Below is a small trained network, with its code and all its weights. Each question gives an input and a class and asks what happens when units are switched off, that is, made to give their printed mean instead of their output.

import numpy as np


def w(rows, s, z=0):
    codes = np.array(rows[::2]) - 128.0
    scale = np.full(codes.shape[1], s)
    scale[-1] = z or s
    return codes * scale


def norm(h):
    return h / np.sqrt((h * h).mean(-1, keepdims=True) + 1e-5)


def f(y):
    return np.maximum(y, 0)


def log_softmax(a):
    a = a - a.max(-1, keepdims=True)
    return a - np.log(np.exp(a).sum(-1, keepdims=True))


def net(x, mask):
    res = np.array(x, float).reshape(1, 2) / 4 @ E
    u = 0
    for l in range(2):
        y = f(norm(res) @ A[l][:, :-1].T + A[l][:, -1])
        res = res + np.where(mask[u : u + 14], y, B[l][:, -1]) @ B[l][:, :-1]
        u += 14
    return log_softmax(norm(res)[-1] @ U[:, :-1].T + U[:, -1])


A, B = {}, {}
E = w([
[197,198,254,123,141,89],'x0',
[145,69,113,41,227,38],'x1',
],0.0019)
A[0] = w([
[195,52,119,172,97,104,64],'L0N1',
[134,206,171,218,160,139,127],'L0N2',
[210,171,175,34,59,161,160],'L0N3',
[184,156,100,140,67,142,135],'L0N4',
[126,183,117,162,62,181,189],'L0N5',
[69,117,99,162,139,239,2],'L0N6',
[195,115,101,201,190,95,59],'L0N7',
[240,158,138,110,145,23,67],'L0N8',
[114,154,72,153,95,116,71],'L0N9',
[102,4,88,92,105,65,78],'L0N10',
[129,219,160,122,126,125,28],'L0N11',
[112,155,122,167,214,240,41],'L0N12',
[125,94,77,81,127,109,89],'L0N13',
[62,144,73,156,107,109,159],'L0N14',
],0.0027,0.0015)
B[0] = w([
[113,109,148,110,133,132,128],'L0N1',
[63,82,165,88,121,62,220],'L0N2',
[145,99,73,197,175,172,228],'L0N3',
[73,136,137,130,175,87,182],'L0N4',
[77,139,143,114,211,122,253],'L0N5',
[150,128,156,51,154,62,184],'L0N6',
[136,99,96,146,116,135,142],'L0N7',
[88,117,119,162,131,250,240],'L0N8',
[176,103,152,104,176,118,155],'L0N9',
[183,167,205,165,94,200,230],'L0N10',
[181,67,89,41,201,146,168],'L0N11',
[153,134,140,109,126,91,145],'L0N12',
[87,167,185,120,131,165,187],'L0N13',
[157,143,148,215,211,183,201],'L0N14',
],0.0023,0.002)
A[1] = w([
[115,83,34,138,87,118,68],'L1N1',
[191,166,149,131,110,82,79],'L1N2',
[172,98,141,84,122,46,156],'L1N3',
[110,97,121,119,189,85,102],'L1N4',
[118,88,83,113,113,140,7],'L1N5',
[110,152,122,153,162,89,97],'L1N6',
[147,146,146,142,142,159,116],'L1N7',
[143,139,117,126,121,127,115],'L1N8',
[194,148,176,115,98,86,124],'L1N9',
[94,195,137,156,29,125,83],'L1N10',
[141,93,108,55,130,53,83],'L1N11',
[90,95,114,171,75,149,175],'L1N12',
[129,111,120,159,140,148,143],'L1N13',
[102,128,153,137,124,3,52],'L1N14',
],0.0064,0.0016)
B[1] = w([
[225,94,173,162,152,195,206],'L1N1',
[226,53,72,190,144,237,176],'L1N2',
[48,153,145,154,91,98,209],'L1N3',
[130,163,118,130,82,132,251],'L1N4',
[161,103,161,170,165,126,175],'L1N5',
[197,110,118,103,98,176,159],'L1N6',
[122,145,78,122,88,120,217],'L1N7',
[137,133,117,124,135,141,128],'L1N8',
[137,3,95,144,187,165,208],'L1N9',
[66,155,111,48,142,16,205],'L1N10',
[62,205,184,134,107,63,202],'L1N11',
[145,124,172,99,153,64,223],'L1N12',
[139,155,140,111,87,119,200],'L1N13',
[133,175,26,108,41,200,153],'L1N14',
],0.0041,0.0027)
U = w([
[207,32,168,202,210,198,198],'0',
[4,205,179,107,130,10,196],'1',
[163,229,85,86,38,224,159],'2',
[120,114,91,123,121,108,47],'3',
[117,107,92,128,115,108,43],'4',
[116,97,73,127,109,97,15],'5',
[101,66,69,115,91,101,1],'6',
],0.011,0.0069)

Each question gives the input, the list of numbers given to net, and the class t.
The units are the neurons (one row each of A and B). Each row of codes is followed by its name. A weight is (code - 128) times the scale printed after its matrix; where a second scale follows, it is the last column's (A, B and U).
mask holds one flag per neuron, layer by layer. A switched-off neuron (its flag False) gives its mean, the last column of its row in B, instead of its output. The means were averaged over made-up inputs and are rounded, as every weight is.
A unit's drop is (log p(t) with every unit on - log p(t) with that unit switched off) / (log p(t) with every unit on - log p(t) with every unit switched off).
The circuit of an input: a set's keep is (log p(t) with only the set's units on - log p(t) with every unit switched off) / (log p(t) with every unit on - log p(t) with every unit switched off). Starting from the 12 units with the biggest drops (on a tie, the unit counted first), units are removed one at a time, each time the one whose removal leaves the highest keep (on an exact tie, the one counted first), for as long as the keep stays at least 0.8.
units of the circuit, in order: the units of the circuit, biggest drop first
top k neurons: the k neurons with the biggest drops, biggest first
top k neurons in layer l: the k neurons of layer l with the biggest drops, biggest first
drop of u: that unit's drop, to one decimal
input [5,-7], class 1: units of the circuit, in order : (L1N10)
input [-5,-6], class 1: units of the circuit, in order : (L1N10; L1N12)
input [-2,3], class 2: top 2 neurons : (L0N10; L0N2)
input [1,1], class 2: top 2 neurons : (L1N9; L1N10)
input [0,3], class 2: top 3 neurons in layer 0 : (L0N8; L0N10; L0N2)
input [4,-4], class 0: top 3 neurons in layer 1 : (L1N11; L1N4; L1N9)
input [-3,1], class 2: top 2 neurons in layer 0 : (L0N10; L0N14)
input [3,1], class 2: top 2 neurons in layer 0 : (L0N8; L0N3)
input [3,2], class 2: top 3 neurons in layer 0 : (L0N8; L0N10; L0N3)
input [2,3], class 2: top 3 neurons : (L0N2; L0N8; L1N10)
input [-4,5], class 1: top 3 neurons : (L0N8; L1N11; L0N3)
input [6,-5], class 0: top 2 neurons : (L1N2; L1N9)
input [-8,7], class 0: drop of L1N1 : 2.5
input [-7,-6], class 0: drop of L1N1 : 2.0
input [4,-6], class 1: top neuron : (L1N10)
input [-5,7], class 1: drop of L1N11 : 1.2
